Below is a small trained network, with its code and all its weights. Each question gives an input and a class and asks what happens when units are switched off, that is, made to give their printed mean instead of their output.

import numpy as np


def w(rows, s, z=0):
    codes = np.array(rows[::2]) - 128.0
    scale = np.full(codes.shape[1], s)
    scale[-1] = z or s
    return codes * scale


def norm(h):
    return h / np.sqrt((h * h).mean(-1, keepdims=True) + 1e-5)


def f(y):
    return np.maximum(y, 0)


def log_softmax(a):
    a = a - a.max(-1, keepdims=True)
    return a - np.log(np.exp(a).sum(-1, keepdims=True))


def net(x, mask):
    res = np.array(x, float).reshape(1, 6) / 4 @ E
    u = 0
    for l in range(2):
        y = f(norm(res) @ A[l][:, :-1].T + A[l][:, -1])
        res = res + np.where(mask[u : u + 5], y, B[l][:, -1]) @ B[l][:, :-1]
        u += 5
    return log_softmax(norm(res)[-1] @ U[:, :-1].T + U[:, -1])


A, B = {}, {}
E = w([
[146,191,8,197,152,215],'x0',
[44,195,43,204,165,3],'x1',
[101,230,182,33,110,205],'x2',
[248,94,127,183,206,82],'x3',
[87,58,106,42,217,210],'x4',
[67,100,149,116,101,40],'x5',
],0.0049)
A[0] = w([
[124,137,156,209,64,93,227],'0.n0',
[112,164,242,47,98,254,6],'0.n1',
[44,116,66,176,19,114,37],'0.n2',
[150,136,167,220,53,45,203],'0.n3',
[127,60,1,139,51,36,156],'0.n4',
],0.0043,0.0018)
B[0] = w([
[130,222,5,69,194,143,228],'0.n0',
[145,171,71,154,137,52,232],'0.n1',
[146,85,100,175,90,104,190],'0.n2',
[210,68,128,115,114,117,255],'0.n3',
[145,114,145,77,193,165,239],'0.n4',
],0.013,0.0032)
A[1] = w([
[131,65,135,148,143,179,158],'1.n0',
[73,135,108,150,157,161,4],'1.n1',
[80,174,198,25,157,39,146],'1.n2',
[137,254,179,80,108,139,184],'1.n3',
[57,103,86,90,149,174,206],'1.n4',
],0.009,0.0019)
B[1] = w([
[130,134,97,100,119,14,177],'1.n0',
[74,87,158,142,169,152,154],'1.n1',
[157,251,153,134,106,228,253],'1.n2',
[176,131,172,158,140,199,229],'1.n3',
[144,130,164,136,193,101,213],'1.n4',
],0.013,0.0054)
U = w([
[216,68,82,104,201,26,170],'0',
[10,103,190,147,196,104,109],'1',
[198,237,208,155,135,219,206],'2',
[98,54,228,86,139,79,95],'3',
[44,66,205,162,70,96,2],'4',
[63,57,205,192,31,111,22],'5',
[90,99,117,79,36,112,55],'6',
],0.011,0.0058)

Each question gives the input, the list of numbers given to net, and the class t.
The units are the neurons (one row each of A and B). Each row of codes is followed by its name. A weight is (code - 128) times the scale printed after its matrix; where a second scale follows, it is the last column's (A, B and U).
mask holds one flag per neuron, layer by layer. A switched-off neuron (its flag False) gives its mean, the last column of its row in B, instead of its output. The means were averaged over made-up inputs and are rounded, as every weight is.
A unit's drop is (log p(t) with every unit on - log p(t) with that unit switched off) / (log p(t) with every unit on - log p(t) with every unit switched off).
The circuit of an input: a set's keep is (log p(t) with only the set's units on - log p(t) with every unit switched off) / (log p(t) with every unit on - log p(t) with every unit switched off). Starting from all 10 units, units are removed one at a time, each time the one whose removal leaves the highest keep (on an exact tie, the one counted first), for as long as the keep stays at least 0.8.
units of the circuit, in order: the units of the circuit, biggest drop first
most important unit: the unit with the biggest drop
k most important neurons: the k neurons with the biggest drops, biggest first
drop when u is switched off: that unit's drop, to one decimal
input [-4,8,0,6,4,-3], class 2: most important unit : 0.n2
input [6,-7,-4,-4,4,-6], class 0: 2 most important neurons : [1.n2; 1.n0]
input [-2,-4,-1,-5,-5,8], class 6: units of the circuit, in order : [0.n2; 1.n3]
input [6,2,-3,-7,1,-7], class 1: 2 most important neurons : [1.n2; 0.n3]
input [-3,0,-6,-7,5,-3], class 1: 3 most important neurons : [0.n3; 1.n1; 1.n4]
input [6,2,1,-5,8,8], class 1: 2 most important neurons : [0.n3; 1.n1]
input [7,-8,-4,0,-1,-3], class 0: units of the circuit, in order : [1.n2; 1.n0]
input [-1,-4,-3,-1,-7,-1], class 0: 3 most important neurons : [0.n3; 1.n2; 1.n3]
input [8,4,0,-1,0,6], class 0: 3 most important neurons : [1.n2; 0.n2; 1.n3]
input [-2,4,-7,-1,-8,-8], class 0: drop when 1.n2 is switched off : 0.3
input [-6,1,-5,-1,-4,-7], class 0: drop when 0.n3 is switched off : 0.4
input [7,-7,-6,0,7,7], class 0: drop when 1.n0 is switched off : 0.3
